Where do the symbols, taken in turn from left to right, take each start?
Answer with the element's row, about right, then its name.
[2.38, -0.07, -9.38, -2.72, 4.12, -2.09, -2.43, 0.41]
lu: [2.29, 1.35, -6.49, -0.39, 6.04, 3.55, -5.22, 1.92] 6_2_2
[-1.8, -7.37, 0.98, -3.72, -3.78, 3.43, 1.14, -5.07]
va: [-0.24, -8.98, 2.42, -1.2, -4.86, 3.89, -1.71, -2.91] 8_3_5
[-2.25, 8.05, 2.79, 1.01, 3.21, -1.03, 3.49, 6.02]
lu: [-0.5, 5.74, 6.52, 3.27, 4.66, 0.16, 3.41, 4.68] 7_0_0
[-1.93, 6.72, -0.48, 1.1, -8.91, 5.17, -1.76, 1.05]
pe: [-2.77, 4.77, 1.19, -0.46, -6.71, 2.88, 1.15, 6.36] 6_1_6
[0.48, -5.92, -3.3, -3.55, 2.95, 3.62, -0.89, 7.64]
lu: [-0.26, -8.16, 0.17, -1.41, 4.27, 4.12, -1.21, 5.38] 7_3_0
[-3.9, 4.18, 6.62, 0.67, -3.3, 0.38, 3.87, -5.86]
gi: [-3.48, 0.26, 5.16, -1.72, -4.19, 1.3, 3.68, -6.87] 9_1_5
[3.53, -4.41, -7.94, -0.67, -0.61, -2.85, -4.78, -2.2]
pe: [2.57, -4.79, -7.13, -1.31, -4.04, -1.62, -4.48, -1.41] 4_3_4
[-1.34, -3.66, 1.58, -2.07, -1.64, 2.94, 0.6, -9.58]
ke: [-1.44, 1.11, 4.27, -0.57, -1.31, 1.49, 1.48, -9.64] 9_1_4
[3.49, -5.79, -6.38, -1.41, 2.95, -4.31, -1.59, 2.44]
pe: [3.64, -5.34, -7.4, -1.4, 1.99, -3.43, -3.0, -0.28] 4_3_2
[0.53, 8.6, 4.68, 4.7, -2.19, 2.43, -1.83, -3.59]
va: [0.01, 10.4, -0.48, 2.86, -3.15, 1.56, -1.17, -1.81] 6_0_4
[-0.2, -5.19, -4.54, -1.91, -6.3, -2.79, -1.47, 3.2]
ke: [0.3, -3.45, -2.56, -0.57, -8.29, -6.26, -0.02, 4.43] 4_2_6
[2.17, -3.44, -6.54, -1.86, 0.33, 5.84, -6.48, -1.27]
va: [2.44, -3.28, -9.06, -2.63, -0.52, 1.35, -5.13, -1.95] 5_3_3
[1.19, 4.0, 2.82, 4.61, -2.38, 5.87, -4.2, -3.67]
ke: [0.7, 7.01, 4.46, 5.29, -1.57, 3.09, -1.9, -3.52] 7_0_4
8_3_5
pe: [-0.99, -8.99, 2.72, -1.51, -3.43, 3.45, -0.46, 0.35] 8_3_6
[2.1, -3.51, -8.09, -2.51, 0.07, 0.4, -4.92, -1.4]
pe: [1.24, -3.69, -8.42, -1.95, -3.96, 1.79, -4.76, -1.42] 5_3_4
[0.95, -8.77, 0.85, -0.46, 5.98, 2.13, -1.41, -0.05]
pe: [2.97, -8.1, -0.49, 0.03, 6.15, 1.84, -1.96, -4.06] 8_3_2
[-0.87, -2.13, -5.37, -3.77, 2.87, -2.68, 2.45, 8.36]
lu: [-0.96, -1.86, -2.89, -2.62, 4.38, 2.04, 0.57, 9.61] 6_2_0
[1.21, 4.92, 3.65, 4.84, -3.27, 4.97, -4.48, -3.43]
lu: [0.8, 0.68, 5.06, 3.81, -2.2, 2.21, -1.46, -8.57] 8_1_4
[-2.12, -5.76, -2.84, -3.19, -5.08, 5.02, -1.97, 5.98]
lu: [-1.15, -7.8, 1.59, -0.26, -4.45, 4.26, -2.21, 3.94] 7_3_6
[2.85, 7.24, -3.51, 2.99, 2.43, -7.13, 0.44, -0.66]
pe: [3.5, 7.06, -3.29, 3.06, -0.97, -6.55, -0.31, -2.43] 4_0_3
[1.01, 9.04, 0.37, 0.59, 5.23, -0.2, 2.29, 4.29]
gi: [1.64, 5.87, -1.55, -0.29, 7.05, 1.02, -0.04, 6.18] 6_1_1
[0.21, 1.35, 3.21, -0.76, 6.94, -0.63, 3.36, -7.37]
ke: [-0.45, 4.62, 4.22, 0.06, 5.82, -0.15, 3.69, -6.24] 9_0_2
[1.5, -3.06, -8.25, -2.76, -4.08, 1.51, -4.19, -2.25]
lu: [1.57, -3.39, -5.03, -1.07, -2.73, 5.32, -6.32, -1.04] 6_3_4
[-0.12, 1.55, 1.81, -0.42, 2.82, 0.63, 0.8, -10.67]
gi: [-0.45, -4.4, 0.92, -2.13, 2.19, 1.52, -0.76, -10.81] 9_2_3
[-1.7, 5.98, 7.0, 3.59, -4.12, 1.42, 1.65, 2.97]
lu: [-1.98, 4.04, 8.51, 3.16, -2.87, -0.58, 3.91, -2.29] 8_0_6
[-2.97, -9.39, 2.76, -4.69, -0.01, 1.74, 2.78, -0.9]
pe: [-1.8, -8.9, 1.86, -4.85, 3.68, 1.51, 2.22, -0.94] 9_3_0
[-0.9, 5.51, 1.15, 1.9, -2.76, -7.53, 4.06, 4.41]
pe: [0.28, 5.95, -0.04, 1.6, 0.46, -8.09, 2.65, 4.03] 4_0_0
[3.26, 3.92, 1.88, 4.11, 6.93, 2.8, -2.76, -0.43]
ke: [2.08, 8.59, 2.67, 4.78, 5.63, 1.51, -0.49, -1.37] 7_0_2
[-0.37, 5.97, 6.34, 2.46, 4.14, -0.4, 2.57, 3.76]
gi: [-0.41, 2.09, 4.91, 2.13, 5.41, 2.2, 3.26, 6.61] 7_1_0
[1.64, 2.94, 4.4, 3.45, 8.9, 1.56, 0.21, 3.49]
ke: [1.49, 7.28, 4.57, 3.26, 6.26, -0.76, 1.83, 2.7] 7_0_1
[0.08, 7.74, 4.6, 5.0, -3.1, 2.34, -1.76, -4.43]
lu: [0.51, 5.42, 5.82, 4.41, -1.62, 0.42, 0.71, -6.21] 8_0_4
[1.56, -3.02, -4.17, -0.67, 0.95, -7.5, 2.22, 6.26]
gi: [1.17, -6.82, -5.8, -2.57, 0.98, -4.15, 0.13, 5.24] 4_3_0
[-0.37, 3.77, 7.74, 2.11, 4.41, -2.87, 4.84, 0.8]
va: [-0.59, 5.45, 6.91, 3.45, 4.73, -0.31, 3.93, 3.93] 7_0_0
[3.49, 4.78, 2.02, 3.47, 7.69, 3.15, -3.56, -1.29]
gi va gi: [2.56, -3.99, -5.89, -2.9, 4.36, 3.9, -5.26, 1.24] 6_3_2
[-5.53, -1.51, 7.18, -2.63, 0.5, -0.88, 6.35, -1.47]
gi gi va pe: [-0.65, -10.83, 2.75, -2.2, 3.93, 0.81, 0.43, 2.68] 8_3_0
4_3_0
lu: [-0.12, -5.82, -5.23, -4.79, 1.41, -1.2, -0.29, 5.6] 5_3_0
[0.92, 7.56, -6.1, -0.27, -5.8, -0.34, -2.12, -2.98]
lu: [0.87, 7.75, -2.52, 1.95, -3.98, 5.55, -4.21, -2.16] 6_1_4
[-1.43, 1.71, 4.06, -0.49, -1.65, 1.75, 0.69, -9.66]
ke gi va lu: [-1.86, 0.91, 3.55, -0.41, -2.03, 1.77, 1.18, -10.31] 9_1_4
[-1.38, -9.98, 3.42, -1.7, 0.1, 2.14, 0.81, 2.52]
va: [-0.86, -8.55, 1.76, -1.63, -0.76, 3.93, -1.47, 5.04] 7_3_7
[-2.31, -1.38, 10.06, 1.82, -4.15, 0.9, 3.75, -0.5]
ke pe: [-2.58, 3.37, 8.94, 3.1, 0.12, -0.96, 5.72, 1.01] 8_0_7
[-1.13, -0.24, -6.46, -2.63, -8.41, 0.1, -2.02, 0.88]
lu: [-1.47, -0.16, -3.39, -0.41, -8.15, 5.52, -3.39, 2.48] 6_2_5
[1.63, -4.88, -8.24, -3.36, 4.2, -1.78, -1.0, 3.37]
ke: [1.35, -0.82, -8.04, -2.88, 5.57, -3.36, -1.0, 4.24] 5_2_1
[3.33, -6.08, -2.34, 0.2, 5.58, 4.87, -5.23, -0.53]
pe: [3.55, -5.24, -2.84, 0.6, 1.49, 5.81, -5.76, -1.95] 7_3_3
[1.45, -5.29, -5.33, -1.23, -6.69, -2.61, -2.94, 1.13]
pe ke lu va: [-0.4, -2.93, -3.81, -1.27, -7.94, -5.85, 0.03, 4.07] 4_2_6
[-1.59, 0.06, -6.88, -2.8, -8.84, 0.32, -1.25, 1.29]
lu gi va lu: [-0.91, -5.08, -4.02, -2.07, -6.28, 6.48, -3.58, 2.28] 6_3_5
7_0_4
lu pe lu: [-3.14, 4.17, 6.86, -0.06, -3.24, 0.59, 2.51, -6.81] 9_0_5
[-0.19, 4.84, 4.92, 0.35, -0.75, 0.47, 2.43, -8.39]
va va pe lu: [-1.64, 4.69, 7.74, 3.49, -4.18, -0.35, 0.92, -4.39] 8_0_5
[3.1, -5.78, 1.89, 1.61, 7.69, 2.02, -1.6, -4.55]
gi ke: [2.87, -5.13, 1.9, 1.65, 7.71, 1.59, -2.02, -5.29] 8_2_2
[2.29, -3.92, 1.07, 2.27, 8.48, 4.17, -2.49, 4.6]
gi: [1.37, -6.94, -0.92, -0.63, 6.6, 3.47, -3.31, 3.09] 7_3_1
[-0.67, 5.9, 6.49, 2.66, 3.68, 0.24, 3.14, 4.14]
va gi: [-1.35, 4.66, 0.04, -0.56, 4.08, 1.69, 2.45, 9.32] 6_1_0
[2.86, 7.9, -4.41, 1.35, 1.93, 4.65, -4.17, -1.87]
va ke va lu: [1.2, 9.77, -3.39, 1.77, -0.63, -2.69, -1.0, -2.69] 5_0_3
[0.87, 2.66, -2.79, 1.72, -8.33, -5.44, -0.8, 0.55]
gi: [0.91, -1.56, -5.0, 0.4, -9.09, -4.12, -2.25, 0.07] 4_2_5
[-2.38, -1.35, 9.72, 2.13, -4.72, 1.64, 3.58, -1.08]
pe pe lu pe: [-1.61, -0.1, 4.54, -1.9, 8.05, -1.48, 5.36, -3.52] 9_1_1
[-0.44, -4.42, -6.57, -3.4, -6.22, 1.22, -3.63, 1.14]
va ke lu: [-0.97, -0.06, -7.24, -2.28, -8.46, -0.15, -2.03, 0.8] 5_2_5
[-2.15, -7.45, 6.03, -1.03, 0.59, 1.26, 2.91, 2.58]
gi ke lu: [-4.44, -6.26, 5.14, -3.63, 0.81, 1.06, 4.58, -0.26] 9_2_7
[1.98, -3.49, 1.56, 1.05, 8.66, 3.3, -2.51, 3.68]
va: [2.06, -0.34, -4.45, -2.02, 7.47, 2.65, -2.38, 6.16] 6_2_1
[2.38, 2.38, -6.61, -1.44, 2.07, 4.97, -6.87, -1.77]
va lu pe: [0.6, 1.04, -5.77, -0.92, -4.56, 6.12, -6.25, -1.32] 6_2_4
[2.36, 8.0, -4.66, 1.79, 1.48, 3.56, -4.7, -1.73]
pe va pe: [-1.73, 5.82, -4.3, -0.78, -8.93, -1.14, -0.41, 0.74] 5_1_5
[-3.14, 8.13, 3.06, 0.84, -1.06, -0.16, 3.81, 6.64]
gi: [-3.51, 4.32, 1.62, -1.53, -1.16, 1.72, 2.12, 9.48] 6_1_7
[1.06, -8.7, 1.42, -1.97, 5.89, 1.21, -1.12, 0.44]
ke ke: [1.61, -0.56, 6.26, 1.8, 8.56, -0.55, 2.69, -1.75] 8_1_1
[1.31, 6.15, -4.56, -1.15, 5.57, -4.78, 1.56, 4.69]
ke: [0.38, 8.65, -2.28, 0.32, 4.62, -4.48, 2.73, 2.65] 5_0_1
[-2.3, 5.14, 7.27, 2.82, 0.41, 0.85, 3.07, 5.11]
va lu: [-1.56, 5.19, 7.81, 2.14, 0.2, 0.57, 3.21, 4.81] 7_0_7
[0.71, 2.02, -2.0, 0.19, -7.34, -6.18, 1.95, 3.8]
pe lu gi va: [-0.34, -3.48, -4.17, -1.02, -4.43, -6.76, 1.73, 7.18] 4_2_7
[-1.56, -1.94, -6.26, -4.21, 2.0, -2.07, 2.25, 7.89]
lu gi lu: [-0.13, -8.8, 0.94, -0.64, 3.9, 3.64, -1.04, 5.72] 7_3_0
[0.08, -7.29, 0.27, -1.13, 2.68, 3.77, -1.19, 5.5]
ke ke pe: [1.65, 3.17, 3.7, 3.08, 9.3, 1.23, 0.08, 3.59] 7_1_1
[0.46, 1.55, 5.74, 3.93, -2.59, 2.4, -1.41, -8.7]
va: [1.26, 4.78, 3.31, 4.9, -3.28, 5.01, -4.4, -4.19] 7_1_4
[0.55, 0.79, -8.64, -1.31, -6.05, 0.36, -4.36, -2.45]
va lu va ke: [2.01, 4.25, -4.24, 2.48, -5.62, -5.94, -2.38, -2.22] 4_1_4
[-0.1, 1.69, 2.97, -0.84, 2.91, 2.1, 1.07, -10.04]
gi pe va va: [2.36, -2.22, 0.37, 2.52, -2.7, 7.16, -7.05, -2.66] 7_2_4
[-0.49, -5.33, -6.69, -3.44, 2.51, -1.54, -0.25, 6.14]
lu ke gi ke: [-0.47, -1.19, -2.23, -2.27, 4.37, 3.01, 0.41, 9.26] 6_2_0
[-1.41, -1.42, 8.14, 1.24, 5.67, -1.15, 4.9, 1.24]
ke gi: [-1.67, -1.23, 9.0, 1.31, 5.92, -1.05, 4.79, 1.7] 8_1_0
[-1.49, -4.9, 5.3, 0.5, -0.72, 3.52, -0.1, 8.15]
gi: [-0.94, -7.75, 1.99, -1.24, -0.5, 4.04, -2.11, 6.09] 7_3_7
[1.36, -6.96, 3.74, 0.56, 7.66, -0.18, -0.43, -1.12]
ke gi: [1.51, -6.25, 4.76, 0.19, 8.28, 0.9, 0.43, -0.98] 8_2_1
[3.16, 5.56, 2.64, 4.78, 2.5, 4.74, -5.39, -4.83]
gi: [3.86, -1.17, -0.86, 2.45, 3.02, 6.19, -6.77, -3.68] 7_2_3
[-2.88, -7.14, 4.3, -4.12, 5.07, -0.11, 5.92, -0.98]
pe pe va: [2.86, -4.91, 2.61, 1.89, 7.16, 2.03, -2.46, -4.78] 8_2_2
[2.06, 8.46, 2.92, 5.3, 1.95, 2.53, -1.41, -4.62]
lu gi gi pe: [0.81, -4.8, 3.3, 1.54, -2.77, 4.46, -3.13, -7.4] 8_2_4
[0.59, -6.77, 0.6, -0.3, -4.37, 7.04, -4.06, 0.2]
pe va ke: [-3.15, -1.45, -1.85, -2.54, -6.47, 6.08, -1.22, 6.15] 6_2_6
7_1_0
ke: [-0.46, 5.65, 6.14, 4.4, 3.52, -0.14, 3.27, 4.47] 7_0_0
[-2.91, 8.24, 3.71, 0.7, -0.82, -0.27, 3.63, 6.12]
pe pe gi va: [0.84, 5.77, -5.47, -1.87, 5.18, -4.94, 1.94, 2.64] 5_1_1
[0.2, -7.03, -1.17, -2.74, 2.67, 2.19, -2.18, -7.58]
ke va pe: [0.87, -3.8, 3.56, 2.46, -2.38, 3.74, -3.59, -7.58] 8_2_4
[-0.43, 10.46, 0.02, 2.47, -3.1, 1.95, -1.74, -1.93]
pe va va lu: [-1.21, 8.76, -0.61, 0.51, -6.76, -2.3, 1.37, -0.53] 5_0_5
[3.45, -5.71, -2.61, 1.13, 6.25, 4.35, -4.72, 0.09]
lu lu pe: [0.2, -7.15, -1.4, -2.48, 2.6, 2.77, -1.69, -7.33] 9_3_3
[-0.46, -8.34, 1.39, -0.68, -4.09, 4.97, -1.74, 3.2]
pe: [-1.27, -8.45, 1.71, -1.24, -0.25, 4.35, -1.08, 4.85] 7_3_7
[0.99, 5.61, 4.37, 4.13, 6.64, 0.71, 2.08, 1.87]
lu gi: [0.35, -0.45, 5.66, 2.55, 8.88, -0.91, 2.39, -1.82] 8_1_1
[0.78, 0.52, 6.5, 2.42, 9.32, -0.81, 3.44, -1.82]
ke: [0.6, 4.23, 6.44, 3.34, 6.12, -1.99, 4.23, -1.22] 8_0_1
[2.62, 2.06, -9.89, -2.36, -0.22, 0.48, -4.18, -3.16]
pe: [0.89, 2.14, -8.33, -2.12, -6.04, 0.21, -3.91, -2.23] 5_2_4
7_3_0
pe ke gi: [2.22, -6.96, -1.05, -0.02, 6.22, 4.05, -3.03, 3.62] 7_3_1
[-1.06, 1.25, -1.42, 0.49, -4.05, -8.61, 3.88, 6.26]
gi pe ke gi: [1.05, -3.66, -4.41, -1.09, 1.65, -6.91, 2.02, 5.97] 4_2_0
4_3_4
lu pe: [-0.06, -4.8, -6.46, -2.73, -6.73, 1.57, -3.23, 1.3] 5_3_5
[-0.36, 1.92, 5.74, 3.02, 5.92, 2.1, 2.36, 7.38]
pe: [1.4, 3.19, 4.46, 3.46, 9.01, 1.26, 0.26, 3.36] 7_1_1
[-1.39, 3.95, 5.43, 3.89, -6.87, 6.1, -1.56, -0.81]
ke: [-0.47, 6.89, 5.85, 4.65, -5.25, 2.04, -0.54, -1.29] 7_0_5
[0.3, -4.01, 0.42, -1.82, 1.95, 2.41, -0.56, -10.59]
va gi: [2.73, -7.62, 0.42, -0.16, 2.59, 3.26, -4.04, -5.19] 8_3_3
[-2.78, -1.33, -1.08, -3.09, -1.11, 4.03, -0.22, 9.81]
gi pe lu: [0.4, -8.51, 0.26, -0.3, 4.38, 4.5, -1.09, 6.34] 7_3_0

Each element has one place in each of these: a chain of 6, a chain of 4 and a loop of 8.
